Below are the code and all the weights of a small trained network. Each question names an input and a class and asks about switching units off, where a switched-off unit gives its printed mean instead of its output.

import numpy as np


def w(rows, s, z=0):
    codes = np.array(rows[::2]) - 128.0
    scale = np.full(codes.shape[1], s)
    scale[-1] = z or s
    return codes * scale


def f(y):
    return y / 2 * (1 + np.tanh(0.7978845608 * (y + 0.044715 * y**3)))


def log_softmax(a):
    a = a - a.max(-1, keepdims=True)
    return a - np.log(np.exp(a).sum(-1, keepdims=True))


def net(x, mask):
    res = np.array(x, float).reshape(1, 8) / 4 @ E
    y = f(res @ A[0][:, :-1].T + A[0][:, -1])
    res = res + np.where(mask, y, B[0][:, -1]) @ B[0][:, :-1]
    return log_softmax(res[-1] @ U[:, :-1].T + U[:, -1])


A, B = {}, {}
E = w([
[87,139,110,199,200,191,152],'x0',
[125,145,153,150,112,201,114],'x1',
[129,173,132,255,148,178,82],'x2',
[205,109,124,133,165,156,73],'x3',
[102,231,179,167,192,111,89],'x4',
[95,194,51,48,188,177,54],'x5',
[186,155,108,104,168,197,123],'x6',
[82,125,172,141,106,134,147],'x7',
],0.0084)
A[0] = w([
[56,132,29,139,156,181,179,142],'n1',
[104,210,136,127,136,92,132,49],'n2',
[2,115,159,126,55,161,103,202],'n3',
[115,115,126,110,94,115,142,47],'n4',
[105,107,177,173,150,147,119,183],'n5',
[119,134,140,145,114,78,143,62],'n6',
[100,114,141,100,82,114,145,67],'n7',
[137,71,109,92,62,13,192,176],'n8',
[175,67,113,172,121,148,133,43],'n9',
[168,102,139,98,135,104,157,206],'n10',
[164,147,202,179,151,110,224,163],'n11',
[120,126,190,239,151,138,192,189],'n12',
[161,142,51,133,189,114,178,224],'n13',
[93,194,146,128,170,50,131,158],'n14',
[155,130,215,77,168,139,208,252],'n15',
[193,111,97,100,187,104,114,236],'n16',
[134,146,141,115,166,145,150,109],'n17',
],0.014,0.004)
B[0] = w([
[122,107,118,99,107,215,82,186],'n1',
[119,118,104,176,165,64,122,159],'n2',
[112,121,175,18,113,193,97,185],'n3',
[139,120,194,167,141,136,149,142],'n4',
[98,129,47,153,118,129,136,175],'n5',
[155,93,122,158,135,103,133,147],'n6',
[76,47,121,115,157,79,154,155],'n7',
[152,100,223,52,118,62,207,248],'n8',
[107,178,133,140,172,49,104,163],'n9',
[68,119,158,97,123,149,139,175],'n10',
[107,110,84,116,127,177,141,197],'n11',
[158,92,77,181,112,250,174,225],'n12',
[112,127,166,91,100,172,63,172],'n13',
[178,216,84,207,140,93,69,181],'n14',
[79,121,144,61,128,150,44,179],'n15',
[75,142,135,86,114,168,68,183],'n16',
[152,116,63,163,101,111,94,138],'n17',
],0.014,0.016)
U = w([
[110,95,82,104,144,205,113,254],'0',
[189,114,79,185,176,86,187,11],'1',
[151,181,141,125,204,2,93,41],'2',
[127,62,217,53,146,19,210,122],'3',
],0.0079,0.0029)

Each question gives the input, the list of numbers given to net, and the class t.
The units are the neurons (one row each of A and B). Each row of codes is followed by its name. A weight is (code - 128) times the scale printed after its matrix; where a second scale follows, it is the last column's (A, B and U).
mask holds one flag per neuron, in row order. A switched-off neuron (its flag False) gives its mean, the last column of its row in B, instead of its output. The means were averaged over made-up inputs and are rounded, as every weight is.
A unit's drop is (log p(t) with every unit on - log p(t) with that unit switched off) / (log p(t) with every unit on - log p(t) with every unit switched off).
The circuit of an input: a set's keep is (log p(t) with only the set's units on - log p(t) with every unit switched off) / (log p(t) with every unit on - log p(t) with every unit switched off). Starting from the 12 units with the biggest drops (on a tie, the unit counted first), units are removed one at a time, each time the one whose removal leaves the highest keep (on an exact tie, the one counted first), for as long as the keep stays at least 0.8.
circuit, biggest first: the units of the circuit, biggest drop first
top k neurons: the k neurons with the biggest drops, biggest first
drop when u is switched off: that unit's drop, to one decimal
input [4,3,-8,-4,8,3,-3,0], class 2: circuit, biggest first	n14
input [-4,3,-1,5,6,2,-3,8], class 2: circuit, biggest first	n12; n14
input [-3,-8,-4,2,7,5,4,-5], class 2: top 2 neurons	n12; n14
input [-7,3,0,4,3,-2,0,2], class 3: top 2 neurons	n12; n14
input [4,-8,-7,-3,0,-1,7,4], class 3: top 2 neurons	n8; n12
input [8,-3,0,0,1,-6,-8,-5], class 1: top 3 neurons	n16; n15; n1
input [7,-5,-7,3,5,4,-3,6], class 2: top 4 neurons	n12; n14; n11; n2
input [-7,0,5,6,5,8,5,2], class 2: top 2 neurons	n12; n1
input [-1,-6,7,8,7,8,7,2], class 2: drop when n13 is switched off	-0.1
input [-1,7,3,-2,8,0,4,-4], class 1: drop when n2 is switched off	0.1
input [-7,2,3,7,-4,-8,6,-7], class 3: drop when n14 is switched off	0.1
